Here is a tiny trained network, its code and every weight. The questions are about switching its units off for an input and a class, where a switched-off unit gives its printed mean instead of its output.

import numpy as np


def w(rows, s, z=0):
    codes = np.array(rows[::2]) - 128.0
    scale = np.full(codes.shape[1], s)
    scale[-1] = z or s
    return codes * scale


def f(y):
    return np.maximum(y, 0)


def log_softmax(a):
    a = a - a.max(-1, keepdims=True)
    return a - np.log(np.exp(a).sum(-1, keepdims=True))


def net(x, mask):
    res = np.array(x, float).reshape(1, 7) / 4 @ E
    y = f(res @ A[0][:, :-1].T + A[0][:, -1])
    res = res + np.where(mask, y, B[0][:, -1]) @ B[0][:, :-1]
    return log_softmax(res[-1] @ U[:, :-1].T + U[:, -1])


A, B = {}, {}
E = w([
[40,146,101,222,69],'x0',
[132,115,138,137,132],'x1',
[132,117,134,129,123],'x2',
[35,49,91,52,165],'x3',
[127,131,127,130,133],'x4',
[135,106,142,138,127],'x5',
[184,90,3,165,162],'x6',
],0.014)
A[0] = w([
[152,187,182,156,104,166],'n1',
[124,204,217,127,110,163],'n2',
[252,131,90,106,158,254],'n3',
[65,121,104,192,63,133],'n4',
[157,210,225,151,105,196],'n5',
[48,110,172,78,101,129],'n6',
[228,153,76,187,107,135],'n7',
[74,99,103,86,148,144],'n8',
[116,125,115,187,90,120],'n9',
[158,126,130,250,98,127],'n10',
[5,118,223,34,159,183],'n11',
[21,121,122,231,95,170],'n12',
[113,171,98,174,143,96],'n13',
[98,101,67,65,232,186],'n14',
[195,134,68,174,133,116],'n15',
[34,128,99,226,67,131],'n16',
[62,119,82,202,69,138],'n17',
[133,131,135,196,63,114],'n18',
[166,132,184,131,50,182],'n19',
[107,170,146,209,69,157],'n20',
[201,161,106,152,96,190],'n21',
[174,183,118,164,136,167],'n22',
[138,238,250,102,88,253],'n23',
[159,58,135,103,122,112],'n24',
[63,150,179,156,126,143],'n25',
[113,57,36,142,166,101],'n26',
[177,158,124,198,84,133],'n27',
[90,178,200,178,88,179],'n28',
],0.012,0.0085)
B[0] = w([
[174,116,100,99,149,186],'n1',
[197,102,101,135,109,195],'n2',
[87,76,174,101,201,243],'n3',
[135,227,71,146,111,217],'n4',
[199,78,123,115,150,212],'n5',
[62,174,167,188,27,195],'n6',
[53,184,211,145,211,219],'n7',
[63,92,118,147,94,202],'n8',
[127,179,97,128,133,178],'n9',
[137,203,105,119,159,208],'n10',
[66,122,195,113,38,252],'n11',
[133,204,108,165,77,255],'n12',
[128,142,112,144,145,163],'n13',
[90,63,129,137,114,250],'n14',
[42,155,164,164,160,202],'n15',
[134,170,99,193,119,249],'n16',
[149,175,87,146,129,232],'n17',
[170,164,101,126,134,180],'n18',
[192,134,143,99,145,180],'n19',
[162,191,70,91,116,205],'n20',
[113,141,193,122,228,199],'n21',
[126,147,173,110,168,186],'n22',
[245,76,136,74,118,239],'n23',
[92,98,131,130,128,162],'n24',
[166,173,124,127,62,181],'n25',
[103,107,7,200,135,236],'n26',
[124,162,127,112,151,196],'n27',
[208,186,118,107,109,205],'n28',
],0.011,0.018)
U = w([
[213,81,157,55,160,255],'0',
[120,145,206,102,202,253],'1',
[205,192,81,78,120,21],'2',
[130,226,115,125,183,99],'3',
[104,90,213,58,76,149],'4',
[99,28,65,91,153,156],'5',
[111,219,171,139,56,102],'6',
[126,130,11,176,120,19],'7',
],0.012,0.003)

Each question gives the input, the list of numbers given to net, and the class t.
The units are the neurons (one row each of A and B). Each row of codes is followed by its name. A weight is (code - 128) times the scale printed after its matrix; where a second scale follows, it is the last column's (A, B and U).
mask holds one flag per neuron, in row order. A switched-off neuron (its flag False) gives its mean, the last column of its row in B, instead of its output. The means were averaged over made-up inputs and are rounded, as every weight is.
A unit's drop is (log p(t) with every unit on - log p(t) with that unit switched off) / (log p(t) with every unit on - log p(t) with every unit switched off).
most important unit: the unit with the biggest drop
top k neurons: the k neurons with the biggest drops, biggest first
drop when u is switched off: that unit's drop, to one decimal
input [-6,-6,-8,2,-4,0,-8], class 4: most important unit	n11
input [4,6,-5,-4,-5,-3,1], class 3: top 2 neurons	n7, n21
input [2,5,4,8,3,-8,0], class 6: top 2 neurons	n11, n6
input [0,8,6,-7,0,7,-5], class 0: top 2 neurons	n23, n5
input [4,4,-4,-8,1,-7,0], class 2: top 2 neurons	n23, n5
input [1,5,-1,-2,-2,-7,7], class 3: top 2 neurons	n26, n11
input [2,8,4,-8,-6,0,0], class 2: top 2 neurons	n23, n5
input [6,5,-6,0,5,-6,-6], class 2: drop when n23 is switched off	0.2
input [5,-1,7,-4,2,-8,2], class 3: drop when n24 is switched off	0.0
input [1,-4,8,-2,-5,-3,-8], class 2: drop when n3 is switched off	0.1
input [-1,0,7,-7,-3,-5,1], class 1: top 2 neurons	n7, n21
